Below is a small trained network, with its code and all its weights. Each question gives an input and a class and asks what happens when units are switched off, that is, made to give their printed mean instead of their output.

import numpy as np


def w(rows, s, z=0):
    codes = np.array(rows[::2]) - 128.0
    scale = np.full(codes.shape[1], s)
    scale[-1] = z or s
    return codes * scale


def norm(h):
    return h / np.sqrt((h * h).mean(-1, keepdims=True) + 1e-5)


def f(y):
    return np.maximum(y, 0)


def log_softmax(a):
    a = a - a.max(-1, keepdims=True)
    return a - np.log(np.exp(a).sum(-1, keepdims=True))


def net(x, mask):
    res = np.array(x, float).reshape(1, 3) / 4 @ E
    u = 0
    for l in range(4):
        y = f(norm(res) @ A[l][:, :-1].T + A[l][:, -1])
        res = res + np.where(mask[u : u + 6], y, B[l][:, -1]) @ B[l][:, :-1]
        u += 6
    return log_softmax(norm(res)[-1] @ U[:, :-1].T + U[:, -1])


A, B = {}, {}
E = w([
[86,75,160,163,170,81,90,132,93,122,2],'x0',
[113,90,66,164,44,122,85,80,212,188,163],'x1',
[83,128,81,168,92,61,115,190,84,66,142],'x2',
],0.0087)
A[0] = w([
[137,101,69,180,97,108,205,154,111,59,174,77],'L0N0',
[253,115,165,64,174,168,100,103,86,125,165,52],'L0N1',
[88,201,184,79,199,142,156,130,90,91,46,101],'L0N2',
[128,17,149,44,174,113,140,215,59,149,109,67],'L0N3',
[146,53,51,86,44,167,105,111,191,139,190,6],'L0N4',
[134,172,112,101,215,111,141,113,131,113,77,85],'L0N5',
],0.0049,0.0022)
B[0] = w([
[108,163,139,118,159,122,253,172,198,121,193,186],'L0N0',
[51,85,200,175,152,178,72,85,172,129,154,200],'L0N1',
[141,65,124,169,64,169,127,81,83,141,89,254],'L0N2',
[164,122,79,218,124,59,84,161,44,177,79,204],'L0N3',
[139,44,51,130,90,184,129,146,131,241,97,216],'L0N4',
[126,103,107,96,86,132,74,231,68,181,49,186],'L0N5',
],0.0072,0.0054)
A[1] = w([
[81,125,134,71,105,69,41,134,207,71,82,34],'L1N0',
[177,119,141,115,114,172,114,113,65,70,43,9],'L1N1',
[145,162,88,157,186,152,243,143,137,91,141,51],'L1N2',
[109,53,120,164,185,167,100,63,130,127,124,84],'L1N3',
[100,130,3,100,91,115,108,89,109,199,136,37],'L1N4',
[158,147,102,116,136,132,130,194,104,55,167,78],'L1N5',
],0.0063,0.0012)
B[1] = w([
[127,133,189,159,104,164,1,71,97,33,151,159],'L1N0',
[222,181,35,235,234,157,234,128,118,98,77,255],'L1N1',
[19,134,56,152,221,67,104,127,127,24,148,190],'L1N2',
[85,175,124,87,117,129,191,152,106,84,184,240],'L1N3',
[124,43,63,122,145,192,119,134,225,116,65,251],'L1N4',
[87,112,157,114,103,12,116,112,191,149,132,188],'L1N5',
],0.0073,0.0044)
A[2] = w([
[108,137,211,210,89,203,88,90,182,52,111,10],'L2N0',
[143,170,226,45,162,170,107,102,118,171,177,241],'L2N1',
[158,109,146,168,253,148,147,107,114,139,143,179],'L2N2',
[115,177,186,106,132,209,147,82,80,136,154,18],'L2N3',
[127,115,93,158,178,126,98,53,92,49,85,128],'L2N4',
[189,171,133,148,148,85,98,180,72,163,97,182],'L2N5',
],0.0064,0.0012)
B[2] = w([
[93,236,161,91,219,144,69,82,142,50,177,181],'L2N0',
[100,61,176,57,21,67,137,174,79,86,109,191],'L2N1',
[186,87,133,146,110,173,254,173,106,95,122,242],'L2N2',
[101,138,173,47,83,116,106,118,96,70,148,187],'L2N3',
[235,137,95,178,213,236,75,50,121,137,57,253],'L2N4',
[71,199,104,96,86,254,162,207,126,239,70,229],'L2N5',
],0.0061,0.0051)
A[3] = w([
[123,121,70,96,100,114,57,148,122,254,142,41],'L3N0',
[102,133,115,119,129,98,164,142,127,134,174,65],'L3N1',
[178,121,146,98,101,117,163,90,114,165,120,116],'L3N2',
[207,127,133,127,156,149,154,126,122,206,52,175],'L3N3',
[138,142,218,128,123,151,203,120,89,139,130,249],'L3N4',
[68,159,130,238,116,59,32,89,77,115,100,102],'L3N5',
],0.0071,0.0018)
B[3] = w([
[209,49,158,169,74,198,115,148,209,120,119,179],'L3N0',
[112,114,189,185,196,44,84,51,142,141,125,155],'L3N1',
[91,97,152,147,117,127,180,108,51,13,122,150],'L3N2',
[77,180,65,249,115,73,172,255,99,43,105,254],'L3N3',
[124,86,177,126,80,89,71,179,63,219,89,208],'L3N4',
[205,178,161,51,135,114,164,90,133,194,173,192],'L3N5',
],0.0079,0.007)
U = w([
[90,99,239,21,77,154,115,150,71,128,163,140],'0',
[154,169,103,185,153,159,128,197,52,123,47,189],'1',
[45,173,107,123,166,24,125,166,162,86,223,93],'2',
[171,194,127,62,114,75,105,116,110,223,143,1],'3',
[181,173,130,111,176,153,2,28,140,125,102,78],'4',
[139,49,63,131,56,211,96,128,218,172,146,184],'5',
],0.01,0.0034)

Each question gives the input, the list of numbers given to net, and the class t.
The units are the neurons (one row each of A and B). Each row of codes is followed by its name. A weight is (code - 128) times the scale printed after its matrix; where a second scale follows, it is the last column's (A, B and U).
mask holds one flag per neuron, layer by layer. A switched-off neuron (its flag False) gives its mean, the last column of its row in B, instead of its output. The means were averaged over made-up inputs and are rounded, as every weight is.
A unit's drop is (log p(t) with every unit on - log p(t) with that unit switched off) / (log p(t) with every unit on - log p(t) with every unit switched off).
unit that matters most: the unit with the biggest drop
k most important neurons: the k neurons with the biggest drops, biggest first
k most important neurons of layer l: the k neurons of layer l with the biggest drops, biggest first
drop when u is switched off: that unit's drop, to one decimal
input [-3,-6,-7], class 0: 2 most important neurons -> (L0N1; L2N3)
input [4,4,-3], class 4: 3 most important neurons of layer 2 -> (L2N0; L2N5; L2N2)
input [-1,2,8], class 2: unit that matters most -> L0N0
input [3,1,3], class 4: 2 most important neurons -> (L1N0; L0N2)
input [8,8,1], class 4: 2 most important neurons -> (L1N0; L2N0)
input [6,4,-6], class 4: 2 most important neurons of layer 0 -> (L0N4; L0N2)
input [0,3,-8], class 0: 4 most important neurons of layer 0 -> (L0N3; L0N1; L0N5; L0N2)
input [-6,-1,1], class 2: 3 most important neurons -> (L0N0; L1N2; L0N2)
input [4,2,-2], class 4: 3 most important neurons of layer 0 -> (L0N4; L0N2; L0N3)
input [-7,-5,0], class 2: 2 most important neurons -> (L1N2; L1N5)
input [1,-1,-5], class 0: 2 most important neurons -> (L0N1; L1N3)
input [-5,0,3], class 2: 2 most important neurons -> (L0N0; L1N2)
input [-4,0,-1], class 5: 2 most important neurons -> (L0N4; L1N1)
input [8,7,-8], class 4: most important neuron -> (L1N0)
input [2,3,1], class 5: drop when L0N4 is switched off -> 0.2
input [3,2,3], class 4: drop when L1N2 is switched off -> 0.0
input [4,3,7], class 4: drop when L0N3 is switched off -> 0.1
input [1,1,8], class 2: drop when L0N0 is switched off -> 0.4
